Below is a small trained network, with its code and all its weights. Each question gives an input and a target symbol and asks what happens when units are switched off, that is, made to give their printed mean instead of their output.

import numpy as np


def w(rows, s, z=0):
    codes = np.array(rows[::2]) - 128.0
    scale = np.full(codes.shape[1], s)
    scale[-1] = z or s
    return codes * scale


def f(y):
    return y / 2 * (1 + np.tanh(0.7978845608 * (y + 0.044715 * y**3)))


def softmax(a):
    e = np.exp(a - a.max(-1, keepdims=True))
    return e / e.sum(-1, keepdims=True)


def log_softmax(a):
    a = a - a.max(-1, keepdims=True)
    return a - np.log(np.exp(a).sum(-1, keepdims=True))


def net(x, mask):
    ids = ['αδεηλμξψ'.index(c) for c in x.split()]
    T = len(ids)
    res = E[ids] + P[:T]
    r = res
    for j in range(3):
        rows = slice(3 * j, 3 * j + 3)
        q, k, v = (r @ M[0][rows].T for M in (Q, K, V))
        z = softmax(np.where(np.tri(T) > 0, q @ k.T / 3**0.5, -1e9)) @ v
        o = O[0][rows]
        res = res + np.where(mask[j], z, o[:, -1]) @ o[:, :-1]
    y = f(res @ A[0][:, :-1].T + A[0][:, -1])
    res = res + np.where(mask[3:7], y, B[0][:, -1]) @ B[0][:, :-1]
    return log_softmax(res[-1] @ U[:, :-1].T + U[:, -1])


Q, K, V, O, A, B = {}, {}, {}, {}, {}, {}
E = w([
[83,128,158,132,66,146,163,235,64],'α',
[51,91,93,87,191,85,216,202,81],'δ',
[129,78,87,112,63,165,16,173,219],'ε',
[37,128,124,171,178,135,77,164,42],'η',
[160,66,16,44,81,182,144,219,46],'λ',
[37,90,182,112,136,159,179,130,131],'μ',
[172,47,172,57,109,254,91,105,110],'ξ',
[172,5,30,57,190,149,50,103,86],'ψ',
],0.0073)
P = w([
[16,2,157,35,165,128,59,208,120],'0',
[105,61,189,192,203,230,153,224,118],'1',
[68,82,69,65,97,111,85,143,119],'2',
[50,2,72,42,88,234,45,173,95],'3',
[184,132,161,253,171,232,185,177,91],'4',
[134,186,27,48,64,110,109,88,113],'5',
[31,34,48,87,96,233,69,128,88],'6',
],0.0067)
Q[0] = w([
[196,245,165,102,95,6,127,13,226],'h1',
[51,19,37,49,60,245,54,227,43],'h1',
[213,30,22,37,46,162,20,98,225],'h1',
[77,74,21,24,22,63,96,143,127],'h2',
[48,35,99,71,152,245,83,198,51],'h2',
[240,203,217,230,227,40,106,7,223],'h2',
[37,22,82,128,166,230,161,254,25],'h3',
[7,8,49,18,65,244,75,223,38],'h3',
[204,181,218,241,223,180,205,220,104],'h3',
],0.0073)
K[0] = w([
[12,44,204,110,206,59,160,245,95],'h1',
[235,239,76,131,65,106,146,23,91],'h1',
[135,239,160,194,167,36,197,59,96],'h1',
[130,201,154,161,182,125,180,18,120],'h2',
[171,254,69,120,44,62,151,52,139],'h2',
[54,26,161,94,151,147,76,212,138],'h2',
[215,162,70,172,165,133,160,20,90],'h3',
[223,249,67,156,59,62,180,29,162],'h3',
[174,35,126,127,225,216,130,97,90],'h3',
],0.0074)
V[0] = w([
[113,132,53,134,143,30,27,111,254],'h1',
[204,60,226,84,166,220,92,26,225],'h1',
[173,70,45,40,204,118,170,67,7],'h1',
[224,82,86,144,39,195,108,183,115],'h2',
[183,95,25,71,196,75,159,187,153],'h2',
[52,133,148,54,58,56,217,95,198],'h2',
[116,162,117,208,224,161,19,80,55],'h3',
[126,83,52,43,103,141,7,52,204],'h3',
[150,182,203,191,20,199,125,148,133],'h3',
],0.0065)
O[0] = w([
[173,210,88,125,209,43,20,75,135,123],'h1',
[238,168,240,177,134,236,131,19,55,100],'h1',
[187,22,45,129,150,123,201,84,28,204],'h1',
[237,67,176,155,221,43,94,231,152,213],'h2',
[215,174,68,130,239,106,236,121,230,199],'h2',
[87,108,147,38,36,72,183,3,170,97],'h2',
[46,151,52,179,146,219,57,196,36,112],'h3',
[162,134,54,68,196,124,23,53,101,255],'h3',
[153,89,239,75,83,126,89,230,99,47],'h3',
],0.0068,0.004)
A[0] = w([
[66,244,208,164,71,148,178,178,196,252],'n1',
[47,69,164,28,3,51,74,95,113,121],'n2',
[72,126,11,49,142,79,109,28,106,137],'n3',
[114,219,107,23,142,27,28,88,179,209],'n4',
],0.0058,0.0027)
B[0] = w([
[172,188,64,31,249,121,45,78,216,147],'n1',
[255,147,235,247,108,97,142,166,15,163],'n2',
[166,243,206,170,62,216,152,217,191,249],'n3',
[53,100,237,3,89,110,204,174,57,193],'n4',
],0.0056,0.011)
U = w([
[132,40,161,188,132,19,152,205,77,106],'α',
[93,155,132,121,89,202,196,91,239,113],'δ',
[122,167,176,40,157,131,122,169,105,45],'ε',
[28,129,49,137,77,183,72,155,95,96],'η',
[113,43,29,78,177,62,129,126,209,97],'λ',
[182,197,233,192,67,191,186,109,44,81],'μ',
[126,37,75,128,161,107,99,20,32,253],'ξ',
[225,253,139,215,178,134,70,126,203,166],'ψ',
],0.0061,0.0044)

Each question gives the input, a string of symbols that net reads in full, and the target symbol t.
The units are the heads (3 rows each of Q, K, V and O) and the neurons (one row each of A and B). Each row of codes is followed by its name. A weight is (code - 128) times the scale printed after its matrix; where a second scale follows, it is the last column's (O, A, B and U).
mask holds one flag per unit, heads first, then neurons. A switched-off unit (its flag False) gives its mean, the last column of its rows in O or B, instead of its output. The means were averaged over made-up inputs and are rounded, as every weight is.
A unit's drop is (log p(t) with every unit on - log p(t) with that unit switched off) / (log p(t) with every unit on - log p(t) with every unit switched off).
The circuit of an input: a set's keep is (log p(t) with only the set's units on - log p(t) with every unit switched off) / (log p(t) with every unit on - log p(t) with every unit switched off). Starting from all 7 units, units are removed one at a time, each time the one whose removal leaves the highest keep (on an exact tie, the one counted first), for as long as the keep stays at least 0.8.
units of the circuit, in order: the units of the circuit, biggest drop first
most important unit: the unit with the biggest drop
top k neurons: the k neurons with the biggest drops, biggest first
which heads matter: for each layer, one digit per head in row order, 1 if its drop is at least 0.15 and else 0, layers parted by /
input μ μ ε α, target ε: which heads matter : 101
input ξ ε ε η, target ε: most important unit : n4
input ε λ δ μ, target δ: units of the circuit, in order : (h2; h3)
input λ η α ξ, target α: units of the circuit, in order : (n2; h1; h3; n3)
input ψ ε ψ η δ λ, target λ: which heads matter : 110
input η δ ξ μ, target ξ: units of the circuit, in order : (h1; n3)
input δ ξ μ ε, target μ: which heads matter : 010
input μ η δ δ λ δ ψ, target δ: units of the circuit, in order : (n3; h2)
input λ α μ η δ δ α, target δ: units of the circuit, in order : (h2; h3)
input δ ε η λ η η, target η: units of the circuit, in order : (h3; h2; h1)
input η ε η ε α ψ α, target ψ: units of the circuit, in order : (n3; h3; h2)
input ψ ξ λ δ α, target α: units of the circuit, in order : (h1; n3; h2)
input λ δ δ η η λ ε, target λ: units of the circuit, in order : (h2; h1)
input ψ μ η ψ, target η: most important unit : h3
input ε μ ε λ μ, target α: units of the circuit, in order : (n3; h3)
input ψ ε μ η λ μ ψ, target μ: units of the circuit, in order : (h2; n2; n3)
input ε α η μ, target η: which heads matter : 011
input μ μ δ ψ ξ μ, target μ: top 2 neurons : (n2; n1)
input λ η ε ψ, target ε: units of the circuit, in order : (n4; h1; h3)
input μ ε μ α ψ, target ξ: most important unit : n3
input ψ ξ ε λ, target ε: top 2 neurons : (n4; n3)
input ψ λ η η α ψ μ, target ψ: which heads matter : 111
input α ε α ε, target α: which heads matter : 101
input ξ ψ α, target α: which heads matter : 111
